Here is a tiny trained network, its code and every weight. The questions are about switching its units off for an input and a class, where a switched-off unit gives its printed mean instead of its output.

import numpy as np


def w(rows, s, z=0):
    codes = np.array(rows[::2]) - 128.0
    scale = np.full(codes.shape[1], s)
    scale[-1] = z or s
    return codes * scale


def norm(h):
    return h / np.sqrt((h * h).mean(-1, keepdims=True) + 1e-5)


def f(y):
    return y / 2 * (1 + np.tanh(0.7978845608 * (y + 0.044715 * y**3)))


def log_softmax(a):
    a = a - a.max(-1, keepdims=True)
    return a - np.log(np.exp(a).sum(-1, keepdims=True))


def net(x, mask):
    res = np.array(x, float).reshape(1, 8) / 4 @ E
    u = 0
    for l in range(3):
        y = f(norm(res) @ A[l][:, :-1].T + A[l][:, -1])
        res = res + np.where(mask[u : u + 3], y, B[l][:, -1]) @ B[l][:, :-1]
        u += 3
    return log_softmax(norm(res)[-1] @ U[:, :-1].T + U[:, -1])


A, B = {}, {}
E = w([
[113,81,88,254,187,222,92,188,66,152,111],'x0',
[133,162,81,72,127,43,127,12,123,49,154],'x1',
[134,129,102,97,144,101,113,56,89,114,190],'x2',
[85,50,67,116,200,120,124,82,56,95,149],'x3',
[78,127,82,168,177,188,108,134,64,127,145],'x4',
[158,106,131,144,128,114,139,69,100,172,157],'x5',
[82,148,140,128,132,84,126,94,77,108,161],'x6',
[20,178,63,128,88,54,212,184,168,68,62],'x7',
],0.0095)
A[0] = w([
[111,135,156,119,90,182,171,238,157,53,56,83],'L0N0',
[17,62,3,156,166,172,113,124,47,10,167,3],'L0N1',
[80,103,136,185,174,118,96,104,165,135,12,44],'L0N2',
],0.0053,0.0038)
B[0] = w([
[76,146,105,181,78,105,100,120,158,195,115,240],'L0N0',
[103,136,96,94,254,113,165,120,83,177,93,253],'L0N1',
[89,113,111,86,77,116,128,114,109,159,164,138],'L0N2',
],0.015,0.0038)
A[1] = w([
[167,82,190,159,169,254,79,121,129,193,149,4],'L1N0',
[128,147,160,54,115,80,139,62,104,115,120,42],'L1N1',
[132,137,131,102,151,106,156,129,93,144,91,48],'L1N2',
],0.0089,0.0022)
B[1] = w([
[122,28,174,72,45,252,164,135,30,120,111,253],'L1N0',
[145,178,118,125,154,60,167,66,121,86,180,203],'L1N1',
[160,123,101,122,124,136,72,106,110,148,130,143],'L1N2',
],0.013,0.0074)
A[2] = w([
[168,113,136,147,126,254,101,135,114,187,156,1],'L2N0',
[116,87,78,98,209,84,116,163,84,96,97,119],'L2N1',
[197,195,90,116,72,79,81,90,138,101,245,33],'L2N2',
],0.0081,0.0021)
B[2] = w([
[189,42,164,17,83,25,82,193,38,62,56,254],'L2N0',
[207,230,118,244,178,209,94,111,137,107,125,210],'L2N1',
[172,75,150,56,108,72,154,129,160,48,142,238],'L2N2',
],0.011,0.0057)
U = w([
[93,165,23,179,239,154,120,92,28,152,120,229],'0',
[183,12,190,94,81,189,113,176,6,147,91,249],'1',
[54,166,150,176,38,129,142,224,240,196,65,12],'2',
[169,143,175,77,113,42,163,66,185,46,187,132],'3',
],0.012,0.0013)

Each question gives the input, the list of numbers given to net, and the class t.
The units are the neurons (one row each of A and B). Each row of codes is followed by its name. A weight is (code - 128) times the scale printed after its matrix; where a second scale follows, it is the last column's (A, B and U).
mask holds one flag per neuron, layer by layer. A switched-off neuron (its flag False) gives its mean, the last column of its row in B, instead of its output. The means were averaged over made-up inputs and are rounded, as every weight is.
A unit's drop is (log p(t) with every unit on - log p(t) with that unit switched off) / (log p(t) with every unit on - log p(t) with every unit switched off).
The circuit of an input: a set's keep is (log p(t) with only the set's units on - log p(t) with every unit switched off) / (log p(t) with every unit on - log p(t) with every unit switched off). Starting from all 9 units, units are removed one at a time, each time the one whose removal leaves the highest keep (on an exact tie, the one counted first), for as long as the keep stays at least 0.8.
circuit, biggest first: the units of the circuit, biggest drop first
top k neurons: the k neurons with the biggest drops, biggest first
drop when u is switched off: that unit's drop, to one decimal
input [-4,0,-6,-2,4,-1,2,-2], class 2: circuit, biggest first => L1N0, L0N0
input [0,1,2,-3,-5,4,4,-5], class 3: circuit, biggest first => L1N1
input [-6,-7,-6,6,-7,3,6,2], class 2: circuit, biggest first => L2N2, L2N0, L1N0
input [1,6,2,4,0,2,0,-5], class 0: top 3 neurons => L2N0, L0N1, L2N1
input [-3,8,-8,-3,4,3,-7,5], class 2: top 2 neurons => L0N0, L1N1
input [-6,-5,-4,-2,-7,3,6,-5], class 3: top 3 neurons => L1N1, L1N0, L2N0
input [5,-4,8,-8,2,1,-7,5], class 2: top 2 neurons => L0N0, L1N0
input [-6,-8,-6,6,7,-4,3,2], class 0: top 2 neurons => L0N1, L1N0
input [2,-4,-2,8,-8,8,-7,4], class 2: drop when L1N0 is switched off => 0.8
input [6,3,8,-8,4,6,-4,4], class 0: drop when L1N0 is switched off => 5.4
input [1,8,0,2,1,-6,-6,7], class 0: drop when L0N1 is switched off => 0.0
